Here is a tiny trained network, its code and every weight. The questions are about switching its units off for an input and a target symbol, where a switched-off unit gives its printed mean instead of its output.

import numpy as np


def w(rows, s, z=0):
    codes = np.array(rows[::2]) - 128.0
    scale = np.full(codes.shape[1], s)
    scale[-1] = z or s
    return codes * scale


def softmax(a):
    e = np.exp(a - a.max(-1, keepdims=True))
    return e / e.sum(-1, keepdims=True)


def log_softmax(a):
    a = a - a.max(-1, keepdims=True)
    return a - np.log(np.exp(a).sum(-1, keepdims=True))


def net(x, mask):
    ids = ['ΠΩαβγεζηθλμξστφψ'.index(c) for c in x.split()]
    T = len(ids)
    res = E[ids] + P[:T]
    u = 0
    for l in range(3):
        r = res
        for j in range(2):
            rows = slice(4 * j, 4 * j + 4)
            q, k, v = (r @ M[l][rows].T for M in (Q, K, V))
            z = softmax(np.where(np.tri(T) > 0, q @ k.T / 4**0.5, -1e9)) @ v
            o = O[l][rows]
            res = res + np.where(mask[u + j], z, o[:, -1]) @ o[:, :-1]
        u += 2
    return log_softmax(res[-1] @ U[:, :-1].T + U[:, -1])


Q, K, V, O = {}, {}, {}, {}
E = w([
[210,205,146,108,52,179,138,116],'Π',
[175,153,87,28,139,144,146,101],'Ω',
[162,138,93,196,159,81,120,170],'α',
[175,135,71,118,163,69,112,123],'β',
[207,66,143,145,125,107,98,140],'γ',
[157,118,109,155,138,78,116,150],'ε',
[109,69,155,67,93,190,150,119],'ζ',
[104,132,139,211,106,156,114,9],'η',
[89,131,176,118,166,132,166,82],'θ',
[201,172,72,157,100,150,252,122],'λ',
[167,133,104,152,136,67,95,141],'μ',
[43,128,54,117,128,201,154,159],'ξ',
[15,174,140,104,135,76,122,185],'σ',
[148,125,217,30,114,87,102,95],'τ',
[201,170,253,103,113,44,166,241],'φ',
[74,132,80,67,73,138,61,218],'ψ',
],0.021)
P = w([
[173,161,123,162,254,168,4,119],'0',
[127,128,128,144,132,120,119,137],'1',
[124,133,131,143,129,126,132,137],'2',
[128,135,128,144,126,127,144,126],'3',
[117,141,132,152,115,125,153,135],'4',
[118,146,131,149,109,127,151,135],'5',
],0.0096)
Q[0] = w([
[98,87,125,201,103,183,134,98],'0.h1',
[64,132,125,1,117,189,179,162],'0.h1',
[103,145,189,130,141,112,143,91],'0.h1',
[138,122,149,109,139,139,190,96],'0.h1',
[126,136,86,166,137,102,116,132],'0.h2',
[166,148,118,129,85,174,130,145],'0.h2',
[117,147,178,102,121,148,162,74],'0.h2',
[89,116,111,99,103,182,93,163],'0.h2',
],0.015)
K[0] = w([
[83,63,112,161,102,144,163,102],'0.h1',
[137,150,147,133,59,126,252,185],'0.h1',
[119,134,181,155,145,110,152,110],'0.h1',
[168,114,147,117,145,125,205,73],'0.h1',
[134,135,112,157,157,110,88,126],'0.h2',
[141,107,94,106,103,153,114,114],'0.h2',
[136,205,155,123,67,158,134,145],'0.h2',
[69,85,78,56,76,149,69,123],'0.h2',
],0.014)
V[0] = w([
[97,163,84,131,167,131,117,208],'0.h1',
[94,209,76,65,180,100,139,106],'0.h1',
[182,165,134,139,55,139,67,154],'0.h1',
[89,254,125,115,130,115,203,127],'0.h1',
[154,169,174,127,63,91,174,143],'0.h2',
[50,157,146,224,52,76,103,38],'0.h2',
[160,213,132,130,104,180,115,140],'0.h2',
[152,121,172,83,128,253,192,160],'0.h2',
],0.0077)
O[0] = w([
[130,165,84,186,117,96,99,52,168],'0.h1',
[211,190,140,87,87,42,91,99,234],'0.h1',
[183,75,142,206,89,222,47,204,71],'0.h1',
[143,70,150,201,36,11,159,90,254],'0.h1',
[114,69,111,154,73,148,135,205,144],'0.h2',
[210,54,209,137,45,170,160,10,57],'0.h2',
[43,177,110,134,15,132,127,68,164],'0.h2',
[69,254,139,125,146,86,114,187,157],'0.h2',
],0.0061,0.0049)
Q[1] = w([
[84,58,190,2,139,118,77,166],'1.h1',
[166,83,172,95,132,140,139,160],'1.h1',
[60,129,148,71,123,128,156,97],'1.h1',
[160,107,94,157,223,84,154,76],'1.h1',
[163,156,116,41,145,117,115,123],'1.h2',
[172,185,144,117,36,114,147,172],'1.h2',
[137,118,156,112,65,189,131,122],'1.h2',
[102,116,109,205,132,48,151,90],'1.h2',
],0.0091)
K[1] = w([
[103,106,125,120,78,121,228,237],'1.h1',
[221,80,130,168,142,199,150,69],'1.h1',
[79,35,153,71,77,94,254,99],'1.h1',
[101,120,107,39,149,113,74,6],'1.h1',
[240,148,169,128,74,112,119,148],'1.h2',
[191,233,127,93,82,153,198,110],'1.h2',
[197,186,206,132,129,153,62,143],'1.h2',
[72,165,113,170,166,104,225,90],'1.h2',
],0.0061)
V[1] = w([
[189,180,127,94,201,123,105,124],'1.h1',
[229,98,162,117,132,121,125,106],'1.h1',
[124,112,126,184,91,52,118,126],'1.h1',
[51,143,132,93,121,169,69,88],'1.h1',
[165,82,50,130,93,135,153,87],'1.h2',
[105,93,95,2,104,144,114,129],'1.h2',
[102,63,122,80,98,137,121,125],'1.h2',
[133,138,154,164,109,146,118,175],'1.h2',
],0.0063)
O[1] = w([
[174,80,167,137,113,126,171,68,253],'1.h1',
[159,76,130,92,173,12,194,139,49],'1.h1',
[107,217,89,153,144,47,81,125,190],'1.h1',
[197,20,161,83,36,150,56,167,152],'1.h1',
[190,120,135,104,77,117,253,191,21],'1.h2',
[176,149,109,56,134,76,88,203,112],'1.h2',
[110,105,175,64,95,101,115,188,16],'1.h2',
[98,160,124,190,107,58,146,122,34],'1.h2',
],0.0053,0.0038)
Q[2] = w([
[216,125,156,156,180,127,48,127],'2.h1',
[116,84,64,119,161,141,142,137],'2.h1',
[237,59,142,203,183,107,117,189],'2.h1',
[124,154,105,149,137,123,82,102],'2.h1',
[1,140,146,154,125,98,97,114],'2.h2',
[105,136,22,187,104,144,94,135],'2.h2',
[78,144,119,58,124,104,127,197],'2.h2',
[77,95,102,20,161,136,184,95],'2.h2',
],0.0095)
K[2] = w([
[147,103,114,124,165,130,63,83],'2.h1',
[145,103,103,135,153,173,132,165],'2.h1',
[101,71,93,85,184,115,77,121],'2.h1',
[121,183,164,161,183,133,112,145],'2.h1',
[89,107,154,232,87,86,166,188],'2.h2',
[163,180,73,180,121,151,112,145],'2.h2',
[180,167,131,70,85,112,195,226],'2.h2',
[106,118,99,79,91,147,246,124],'2.h2',
],0.011)
V[2] = w([
[165,105,171,78,138,99,73,180],'2.h1',
[134,137,143,141,235,24,149,200],'2.h1',
[215,158,126,210,120,121,182,162],'2.h1',
[85,9,26,143,189,84,175,129],'2.h1',
[73,162,95,198,88,112,120,185],'2.h2',
[231,192,58,120,155,83,120,193],'2.h2',
[106,109,222,156,74,86,2,111],'2.h2',
[81,201,173,138,237,141,181,127],'2.h2',
],0.0079)
O[2] = w([
[156,170,164,116,68,138,222,180,88],'2.h1',
[200,162,137,180,147,107,154,185,198],'2.h1',
[158,106,169,94,177,103,68,158,107],'2.h1',
[149,238,156,149,206,166,92,123,45],'2.h1',
[199,107,73,198,124,152,91,144,150],'2.h2',
[254,101,96,75,139,156,146,97,178],'2.h2',
[134,198,182,188,93,113,155,190,204],'2.h2',
[60,38,70,135,145,72,177,191,255],'2.h2',
],0.008,0.0076)
U = w([
[157,60,134,127,95,116,150,100,31],'Π',
[64,109,99,107,154,40,168,124,94],'Ω',
[84,188,9,163,143,179,132,77,128],'α',
[137,225,110,167,75,46,103,76,40],'β',
[148,129,157,127,135,152,96,126,188],'γ',
[126,146,132,124,91,148,147,142,114],'ε',
[83,137,127,87,148,224,104,200,254],'ζ',
[129,128,129,125,136,146,99,133,165],'η',
[121,141,207,58,111,93,54,204,116],'θ',
[128,121,161,208,107,212,150,76,170],'λ',
[108,118,99,138,87,163,168,127,92],'μ',
[130,182,143,129,108,184,61,152,195],'ξ',
[129,110,83,154,126,144,131,194,152],'σ',
[114,56,104,130,46,108,69,119,76],'τ',
[113,109,139,109,169,99,2,141,140],'φ',
[147,182,77,50,121,102,118,125,133],'ψ',
],0.0058,0.0055)

Each question gives the input, a string of symbols that net reads in full, and the target symbol t.
The units are the heads (4 rows each of Q, K, V and O). Each row of codes is followed by its name. A weight is (code - 128) times the scale printed after its matrix; where a second scale follows, it is the last column's (O and U).
mask holds one flag per head, layer by layer. A switched-off head (its flag False) gives its mean, the last column of its rows in O, instead of its output. The means were averaged over made-up inputs and are rounded, as every weight is.
A unit's drop is (log p(t) with every unit on - log p(t) with that unit switched off) / (log p(t) with every unit on - log p(t) with every unit switched off).
The circuit of an input: a set's keep is (log p(t) with only the set's units on - log p(t) with every unit switched off) / (log p(t) with every unit on - log p(t) with every unit switched off). Starting from all 6 units, units are removed one at a time, each time the one whose removal leaves the highest keep (on an exact tie, the one counted first), for as long as the keep stays at least 0.8.
units of the circuit, in order: the units of the circuit, biggest drop first
unit that matters most: the unit with the biggest drop
which heads matter: for each layer, one digit per head in row order, 1 if its drop is at least 0.15 and else 0, layers parted by /
input ψ Ω ε ξ Ω τ, target θ: units of the circuit, in order -> [0.h1, 2.h2]
input Ω φ σ α τ, target σ: unit that matters most -> 1.h1
input θ γ φ σ ψ, target σ: which heads matter -> 00 / 10 / 11
input σ β φ α θ Ω, target σ: units of the circuit, in order -> [1.h1, 0.h2, 2.h1, 2.h2]
input λ θ ξ, target φ: units of the circuit, in order -> [2.h1, 1.h2]
input β ψ η θ ξ, target α: which heads matter -> 10 / 00 / 11
input θ ζ Ω μ, target Ω: units of the circuit, in order -> [2.h2, 0.h2, 0.h1]
input Π β Ω, target τ: which heads matter -> 01 / 00 / 10
input θ φ φ σ θ, target σ: which heads matter -> 01 / 10 / 11
input γ ψ θ θ σ γ, target ζ: which heads matter -> 10 / 00 / 00
input Ω Ω λ Ω, target φ: which heads matter -> 01 / 00 / 10
input γ τ θ μ Ω Ω, target ψ: units of the circuit, in order -> [2.h2, 1.h2, 0.h1]
input β β γ, target ψ: which heads matter -> 01 / 00 / 11
input φ σ α, target σ: which heads matter -> 01 / 11 / 11
input θ θ Ω τ θ λ, target Ω: unit that matters most -> 2.h2
input ξ τ α, target τ: units of the circuit, in order -> [0.h2, 1.h1, 2.h1]
input φ Ω θ θ Π ε, target σ: units of the circuit, in order -> [2.h2, 0.h2, 1.h1, 1.h2]
input Ω λ Ω Π θ ζ, target τ: units of the circuit, in order -> [0.h2, 2.h1]
input η θ Π, target τ: units of the circuit, in order -> [2.h1, 0.h2]
input θ Π Π ζ, target τ: units of the circuit, in order -> [2.h1]
input θ φ β ξ Π σ, target τ: which heads matter -> 01 / 00 / 11
input θ θ Π σ ξ, target τ: units of the circuit, in order -> [2.h1, 0.h2]
input σ θ σ β γ β, target β: units of the circuit, in order -> [0.h1, 2.h2]
input μ φ ζ, target σ: which heads matter -> 01 / 10 / 11
input τ θ Ω Ω σ Π, target τ: units of the circuit, in order -> [0.h2, 2.h1]
input ζ ε φ σ, target σ: units of the circuit, in order -> [1.h1, 2.h2, 2.h1, 0.h2]
input Ω σ θ σ θ η, target λ: unit that matters most -> 0.h2
input θ φ σ σ φ, target σ: which heads matter -> 01 / 10 / 01
input Ω φ σ α σ, target σ: which heads matter -> 00 / 10 / 11
